Below are the code and all the weights of a small trained network. Each question names an input and a target symbol and asks about switching units off, where a switched-off unit gives its printed mean instead of its output.

import numpy as np


def w(rows, s, z=0):
    codes = np.array(rows[::2]) - 128.0
    scale = np.full(codes.shape[1], s)
    scale[-1] = z or s
    return codes * scale


def f(y):
    return y / 2 * (1 + np.tanh(0.7978845608 * (y + 0.044715 * y**3)))


def softmax(a):
    e = np.exp(a - a.max(-1, keepdims=True))
    return e / e.sum(-1, keepdims=True)


def log_softmax(a):
    a = a - a.max(-1, keepdims=True)
    return a - np.log(np.exp(a).sum(-1, keepdims=True))


def net(x, mask):
    ids = ['ΔΣαβγεθλμπτφψω'.index(c) for c in x.split()]
    T = len(ids)
    res = E[ids] + P[:T]
    r = res
    for j in range(3):
        rows = slice(2 * j, 2 * j + 2)
        q, k, v = (r @ M[0][rows].T for M in (Q, K, V))
        z = softmax(np.where(np.tri(T) > 0, q @ k.T / 2**0.5, -1e9)) @ v
        o = O[0][rows]
        res = res + np.where(mask[j], z, o[:, -1]) @ o[:, :-1]
    y = f(res @ A[0][:, :-1].T + A[0][:, -1])
    res = res + np.where(mask[3:7], y, B[0][:, -1]) @ B[0][:, :-1]
    return log_softmax(res[-1] @ U[:, :-1].T + U[:, -1])


Q, K, V, O, A, B = {}, {}, {}, {}, {}, {}
E = w([
[177,118,107,166,62,136],'Δ',
[123,167,73,105,142,172],'Σ',
[165,111,88,135,126,154],'α',
[156,163,122,177,139,95],'β',
[175,75,97,96,154,177],'γ',
[92,111,96,101,70,28],'ε',
[201,58,91,208,6,137],'θ',
[162,137,79,179,131,115],'λ',
[97,189,89,108,179,162],'μ',
[124,121,65,51,157,223],'π',
[175,128,132,104,85,192],'τ',
[213,78,12,190,219,81],'φ',
[191,139,35,94,51,146],'ψ',
[57,221,79,216,156,190],'ω',
],0.015)
P = w([
[44,120,255,102,121,10],'0',
[75,90,163,123,134,131],'1',
[98,97,130,126,120,139],'2',
[150,136,99,171,113,76],'3',
[111,147,105,146,136,95],'4',
[107,121,94,161,151,80],'5',
[93,104,101,145,137,88],'6',
[96,81,111,148,147,95],'7',
],0.0087)
Q[0] = w([
[75,109,225,71,120,76],'H1',
[125,185,152,213,130,91],'H1',
[2,96,195,108,144,128],'H2',
[130,54,10,43,115,4],'H2',
[109,105,39,170,76,145],'H3',
[147,136,130,209,206,233],'H3',
],0.0074)
K[0] = w([
[193,2,218,168,109,94],'H1',
[146,82,33,106,105,133],'H1',
[103,129,232,166,159,119],'H2',
[143,109,104,77,140,45],'H2',
[102,166,140,56,91,22],'H3',
[75,94,91,68,44,68],'H3',
],0.0083)
V[0] = w([
[125,63,115,107,249,122],'H1',
[186,167,162,29,123,97],'H1',
[202,189,114,53,49,161],'H2',
[2,189,178,41,114,110],'H2',
[146,161,155,196,174,225],'H3',
[215,145,169,135,77,213],'H3',
],0.0094)
O[0] = w([
[188,81,174,73,220,143,133],'H1',
[35,59,184,77,253,20,4],'H1',
[28,38,67,84,55,82,21],'H2',
[198,7,64,220,129,61,65],'H2',
[219,83,108,240,208,210,76],'H3',
[87,120,170,184,69,237,2],'H3',
],0.0075,0.0063)
A[0] = w([
[2,154,241,203,150,83,203],'N1',
[83,63,212,201,109,142,70],'N2',
[185,89,87,125,76,89,1],'N3',
[87,173,90,79,120,102,114],'N4',
],0.0082,0.0048)
B[0] = w([
[245,105,135,145,37,186,155],'N1',
[113,94,178,166,43,158,110],'N2',
[101,255,12,100,232,196,144],'N3',
[191,45,63,145,119,75,252],'N4',
],0.0081,0.004)
U = w([
[127,105,76,84,37,102,93],'Δ',
[248,150,212,184,53,78,37],'Σ',
[158,109,138,222,59,127,3],'α',
[133,91,93,199,106,106,76],'β',
[139,90,139,186,89,132,66],'γ',
[189,135,67,254,101,248,214],'ε',
[97,44,168,195,56,186,228],'θ',
[111,125,157,188,22,138,64],'λ',
[118,114,80,200,101,112,11],'μ',
[159,93,105,212,134,110,61],'π',
[87,210,197,82,169,151,232],'τ',
[160,129,145,187,85,117,48],'φ',
[175,68,155,143,128,169,93],'ψ',
[136,91,42,165,135,152,134],'ω',
],0.0058,0.0057)

Each question gives the input, a string of symbols that net reads in full, and the target symbol t.
The units are the heads (2 rows each of Q, K, V and O) and the neurons (one row each of A and B). Each row of codes is followed by its name. A weight is (code - 128) times the scale printed after its matrix; where a second scale follows, it is the last column's (O, A, B and U).
mask holds one flag per unit, heads first, then neurons. A switched-off unit (its flag False) gives its mean, the last column of its rows in O or B, instead of its output. The means were averaged over made-up inputs and are rounded, as every weight is.
A unit's drop is (log p(t) with every unit on - log p(t) with that unit switched off) / (log p(t) with every unit on - log p(t) with every unit switched off).
The circuit of an input: a set's keep is (log p(t) with only the set's units on - log p(t) with every unit switched off) / (log p(t) with every unit on - log p(t) with every unit switched off). Starting from all 7 units, units are removed one at a time, each time the one whose removal leaves the highest keep (on an exact tie, the one counted first), for as long as the keep stays at least 0.8.
units of the circuit, in order: the units of the circuit, biggest drop first
k most important neurons: the k neurons with the biggest drops, biggest first
heads that matter: for each layer, one digit per head in row order, 1 if its drop is at least 0.15 and else 0, layers parted by /
drop when u is switched off: that unit's drop, to one decimal
input ε ω ω Δ ω ω φ φ, target Δ: heads that matter : 001
input Σ φ φ φ, target τ: heads that matter : 010
input ε φ Σ, target Δ: heads that matter : 001
input ε γ φ φ π, target Δ: units of the circuit, in order : H3, N4
input φ τ φ ω φ β τ, target τ: 2 most important neurons : N4, N1
input φ λ ω ω ω ω ω γ, target ε: heads that matter : 101
input ε τ ω τ, target Δ: heads that matter : 011
input φ φ λ, target τ: units of the circuit, in order : H2
input ω ω τ τ ω γ ω φ, target ε: units of the circuit, in order : H1, H3
input ε ψ β, target Δ: units of the circuit, in order : H3, H2
input Σ φ γ, target τ: units of the circuit, in order : H1, H2
input ω μ φ φ, target τ: drop when N2 is switched off : 0.0
input λ γ τ φ α, target τ: drop when N4 is switched off : 0.0
input Σ γ φ τ φ Δ, target τ: drop when H1 is switched off : 0.2
